Below are the code and all the weights of a small trained network. Each question names an input and a target symbol and asks about switching units off, where a switched-off unit gives its printed mean instead of its output.

import numpy as np


def w(rows, s, z=0):
    codes = np.array(rows[::2]) - 128.0
    scale = np.full(codes.shape[1], s)
    scale[-1] = z or s
    return codes * scale


def f(y):
    return np.maximum(y, 0)


def softmax(a):
    e = np.exp(a - a.max(-1, keepdims=True))
    return e / e.sum(-1, keepdims=True)


def log_softmax(a):
    a = a - a.max(-1, keepdims=True)
    return a - np.log(np.exp(a).sum(-1, keepdims=True))


def net(x, mask):
    ids = ['αγζηλμπσφω'.index(c) for c in x.split()]
    T = len(ids)
    res = E[ids] + P[:T]
    u = 0
    for l in range(3):
        q, k, v = (res @ M[l].T for M in (Q, K, V))
        z = softmax(np.where(np.tri(T) > 0, q @ k.T / 4**0.5, -1e9)) @ v
        res = res + np.where(mask[u], z, O[l][:, -1]) @ O[l][:, :-1]
        u += 1
        y = f(res @ A[l][:, :-1].T + A[l][:, -1])
        res = res + np.where(mask[u : u + 8], y, B[l][:, -1]) @ B[l][:, :-1]
        u += 8
    return log_softmax(res[-1] @ U[:, :-1].T + U[:, -1])


Q, K, V, O, A, B = {}, {}, {}, {}, {}, {}
E = w([
[111,127,121,149,185,102,138],'α',
[94,91,81,94,56,93,127],'γ',
[204,98,36,73,91,141,149],'ζ',
[125,82,135,199,138,175,222],'η',
[94,147,35,149,193,160,88],'λ',
[214,118,138,82,186,174,144],'μ',
[132,100,115,81,163,57,119],'π',
[84,91,160,166,161,162,170],'σ',
[123,135,154,82,215,185,74],'φ',
[156,139,8,136,242,119,131],'ω',
],0.012)
P = w([
[162,175,215,201,135,45,46],'0',
[42,47,85,110,223,97,138],'1',
[92,159,120,67,138,128,201],'2',
[174,51,126,226,49,134,61],'3',
[63,56,73,83,222,124,121],'4',
[120,188,111,62,126,144,172],'5',
[192,25,95,229,18,164,51],'6',
[75,67,63,60,221,141,102],'7',
[141,215,100,57,117,162,153],'8',
[219,9,78,237,8,195,45],'9',
[50,60,69,106,247,126,120],'10',
],0.011)
Q[0] = w([
[175,149,143,160,127,161,145],'0.h1',
[144,14,31,165,43,163,106],'0.h1',
[98,237,151,37,162,114,138],'0.h1',
[52,139,103,83,251,148,110],'0.h1',
],0.013)
K[0] = w([
[145,96,115,163,140,191,155],'0.h1',
[176,157,83,95,137,191,31],'0.h1',
[73,85,167,138,88,56,167],'0.h1',
[104,154,204,185,130,6,95],'0.h1',
],0.012)
V[0] = w([
[85,103,132,136,40,181,144],'0.h1',
[73,142,65,77,80,56,58],'0.h1',
[164,70,179,51,108,107,121],'0.h1',
[254,106,52,126,136,81,183],'0.h1',
],0.0099)
O[0] = w([
[63,124,163,196,81,167,155,6],'0.h1',
[74,143,65,137,120,55,92,205],'0.h1',
[133,134,220,148,106,12,140,87],'0.h1',
[173,112,25,145,123,59,187,226],'0.h1',
],0.011,0.0026)
A[0] = w([
[5,221,124,40,180,123,192,142],'0.n1',
[69,218,111,132,96,157,66,92],'0.n2',
[108,168,157,163,2,64,62,3],'0.n3',
[156,71,126,30,136,177,125,78],'0.n4',
[107,2,98,200,103,139,77,138],'0.n5',
[175,89,104,187,124,125,38,166],'0.n6',
[91,122,52,53,100,150,191,138],'0.n7',
[82,76,83,16,126,72,100,195],'0.n8',
],0.0078,0.0046)
B[0] = w([
[179,113,106,67,44,107,214,196],'0.n1',
[139,132,136,204,148,132,139,146],'0.n2',
[133,161,123,255,156,183,111,150],'0.n3',
[103,142,79,135,95,78,132,173],'0.n4',
[107,134,131,94,132,68,74,213],'0.n5',
[131,72,169,103,112,90,93,193],'0.n6',
[122,157,166,110,208,125,159,212],'0.n7',
[136,116,152,192,174,181,164,251],'0.n8',
],0.01,0.012)
Q[1] = w([
[157,2,179,93,197,72,113],'1.h1',
[96,91,106,129,132,158,71],'1.h1',
[234,113,121,126,10,57,64],'1.h1',
[106,134,46,128,173,82,102],'1.h1',
],0.0087)
K[1] = w([
[221,73,176,136,125,119,91],'1.h1',
[113,41,177,154,153,161,55],'1.h1',
[96,2,45,81,71,101,115],'1.h1',
[165,149,79,164,152,96,70],'1.h1',
],0.0091)
V[1] = w([
[51,58,3,192,115,170,111],'1.h1',
[52,142,151,172,140,54,111],'1.h1',
[67,167,136,85,205,45,86],'1.h1',
[231,146,56,128,15,33,160],'1.h1',
],0.0058)
O[1] = w([
[48,140,168,111,229,88,167,172],'1.h1',
[139,130,172,130,101,43,145,246],'1.h1',
[254,162,138,109,115,26,188,156],'1.h1',
[112,222,112,205,130,147,142,251],'1.h1',
],0.007,0.0027)
A[1] = w([
[207,100,148,34,35,199,196,48],'1.n1',
[112,215,167,189,124,65,1,82],'1.n2',
[165,237,98,219,221,242,85,73],'1.n3',
[56,58,39,94,159,129,81,56],'1.n4',
[159,65,199,159,132,33,106,94],'1.n5',
[239,156,113,98,93,56,125,123],'1.n6',
[159,5,57,137,69,152,84,142],'1.n7',
[105,85,187,58,200,152,5,255],'1.n8',
],0.0065,0.0028)
B[1] = w([
[84,157,103,176,63,33,137,188],'1.n1',
[154,128,78,100,133,254,82,204],'1.n2',
[47,84,164,193,75,86,146,188],'1.n3',
[122,102,124,74,193,145,128,195],'1.n4',
[144,167,138,117,149,110,35,254],'1.n5',
[90,117,135,192,133,164,70,200],'1.n6',
[166,140,97,149,56,130,82,198],'1.n7',
[26,66,140,41,136,132,137,205],'1.n8',
],0.0093,0.009)
Q[2] = w([
[62,166,137,180,110,165,103],'2.h1',
[141,99,145,186,124,136,60],'2.h1',
[210,254,83,108,85,65,186],'2.h1',
[177,148,54,55,63,138,157],'2.h1',
],0.0083)
K[2] = w([
[117,155,3,149,52,189,156],'2.h1',
[166,175,110,144,99,126,209],'2.h1',
[186,68,62,174,106,59,66],'2.h1',
[252,88,125,25,71,75,52],'2.h1',
],0.0065)
V[2] = w([
[226,111,4,62,134,180,108],'2.h1',
[178,64,129,143,126,172,70],'2.h1',
[185,162,91,107,118,167,140],'2.h1',
[99,67,125,159,99,62,100],'2.h1',
],0.004)
O[2] = w([
[188,191,102,161,201,253,118,81],'2.h1',
[106,144,89,66,191,174,152,179],'2.h1',
[132,144,104,157,133,157,89,28],'2.h1',
[87,143,99,59,137,100,171,252],'2.h1',
],0.0055,0.0037)
A[2] = w([
[55,175,130,62,162,180,215,22],'2.n1',
[125,28,224,203,188,213,206,129],'2.n2',
[92,167,203,78,35,215,171,252],'2.n3',
[139,61,2,83,139,67,251,108],'2.n4',
[90,85,184,3,191,86,142,24],'2.n5',
[33,158,194,95,148,53,30,85],'2.n6',
[124,143,235,153,21,255,65,34],'2.n7',
[215,83,101,104,167,195,45,190],'2.n8',
],0.0069,0.0041)
B[2] = w([
[219,96,72,163,125,99,68,189],'2.n1',
[60,183,67,202,148,132,8,163],'2.n2',
[162,167,112,174,249,112,142,160],'2.n3',
[124,181,175,62,82,178,104,253],'2.n4',
[157,128,188,200,94,123,64,234],'2.n5',
[144,149,136,162,161,226,229,231],'2.n6',
[88,254,141,31,159,10,111,162],'2.n7',
[130,80,90,78,52,116,184,219],'2.n8',
],0.0083,0.016)
U = w([
[212,154,103,48,122,154,253,212],'α',
[143,219,101,122,218,183,118,105],'γ',
[182,130,115,251,105,171,104,110],'ζ',
[10,95,115,117,148,44,144,143],'η',
[93,30,115,119,141,187,114,166],'λ',
[173,116,130,117,69,32,92,69],'μ',
[254,142,163,106,158,148,58,2],'π',
[166,125,225,126,170,92,120,167],'σ',
[77,127,164,31,75,107,138,83],'φ',
[173,39,84,87,237,2,145,172],'ω',
],0.0065,0.0063)

Each question gives the input, a string of symbols that net reads in full, and the target symbol t.
The units are the heads (4 rows each of Q, K, V and O) and the neurons (one row each of A and B). Each row of codes is followed by its name. A weight is (code - 128) times the scale printed after its matrix; where a second scale follows, it is the last column's (O, A, B and U).
mask holds one flag per unit, layer by layer, with each layer's heads first. A switched-off unit (its flag False) gives its mean, the last column of its rows in O or B, instead of its output. The means were averaged over made-up inputs and are rounded, as every weight is.
A unit's drop is (log p(t) with every unit on - log p(t) with that unit switched off) / (log p(t) with every unit on - log p(t) with every unit switched off).
The circuit of an input: a set's keep is (log p(t) with only the set's units on - log p(t) with every unit switched off) / (log p(t) with every unit on - log p(t) with every unit switched off). Starting from the 12 units with the biggest drops (on a tie, the unit counted first), units are removed one at a time, each time the one whose removal leaves the highest keep (on an exact tie, the one counted first), for as long as the keep stays at least 0.8.
circuit, biggest first: the units of the circuit, biggest drop first
k most important neurons: the k neurons with the biggest drops, biggest first
k most important neurons of layer l: the k neurons of layer l with the biggest drops, biggest first
input λ ω μ ζ ζ γ π ω μ γ, target μ: circuit, biggest first	[1.n7, 2.n6]
input η γ λ, target α: 2 most important neurons	[0.n8, 0.n1]
input ζ γ μ γ η φ, target α: circuit, biggest first	[0.n1]
input λ ζ γ, target α: circuit, biggest first	[0.n1, 1.n8, 2.n5]
input μ α γ α ω γ ω γ ζ, target γ: 2 most important neurons of layer 2	[2.n8, 2.n5]
input π α γ λ γ ω γ ω ζ γ γ, target ω: 4 most important neurons	[0.n8, 1.n6, 2.n4, 2.n5]
input η σ γ η μ π ζ ζ ζ η π, target λ: circuit, biggest first	[0.h1, 1.h1]
input γ ζ η η λ σ, target α: 2 most important neurons	[0.n1, 0.n8]
input η η γ α φ μ γ φ η, target ζ: 3 most important neurons of layer 2	[2.n7, 2.n1, 2.n2]
input α γ φ γ, target φ: 2 most important neurons	[2.n7, 2.n8]
input μ γ ω ω λ, target ζ: 2 most important neurons	[1.n3, 0.n8]
input μ α λ μ φ η ω, target ω: 2 most important neurons of layer 0	[0.n6, 0.n5]
input ζ γ ζ, target γ: 2 most important neurons	[2.n8, 0.n8]
input α λ γ η μ, target α: 2 most important neurons	[0.n4, 0.n5]
input ω φ γ λ η ω φ, target φ: most important neuron of layer 0	[0.n8]
input μ γ γ γ ω φ π, target φ: 3 most important neurons of layer 2	[2.n7, 2.n8, 2.n1]
input η η γ λ η π, target α: 2 most important neurons of layer 2	[2.n5, 2.n2]
input λ η η γ λ, target π: 3 most important neurons of layer 0	[0.n1, 0.n7, 0.n4]
input γ μ γ μ π η η π, target σ: 2 most important neurons	[0.n3, 0.n8]
input γ ω γ γ ω, target σ: 2 most important neurons	[0.n3, 2.n5]
input γ φ ζ μ φ, target σ: 4 most important neurons	[0.n3, 2.n5, 0.n8, 0.n1]
input α γ γ γ γ μ η μ, target α: 2 most important neurons of layer 0	[0.n4, 0.n8]
input γ η μ λ, target λ: most important neuron of layer 1	[1.n8]
input π γ ζ γ λ λ α γ η γ, target λ: 2 most important neurons	[2.n6, 1.n8]
input γ λ γ η ω γ λ η, target σ: 2 most important neurons	[0.n3, 2.n5]
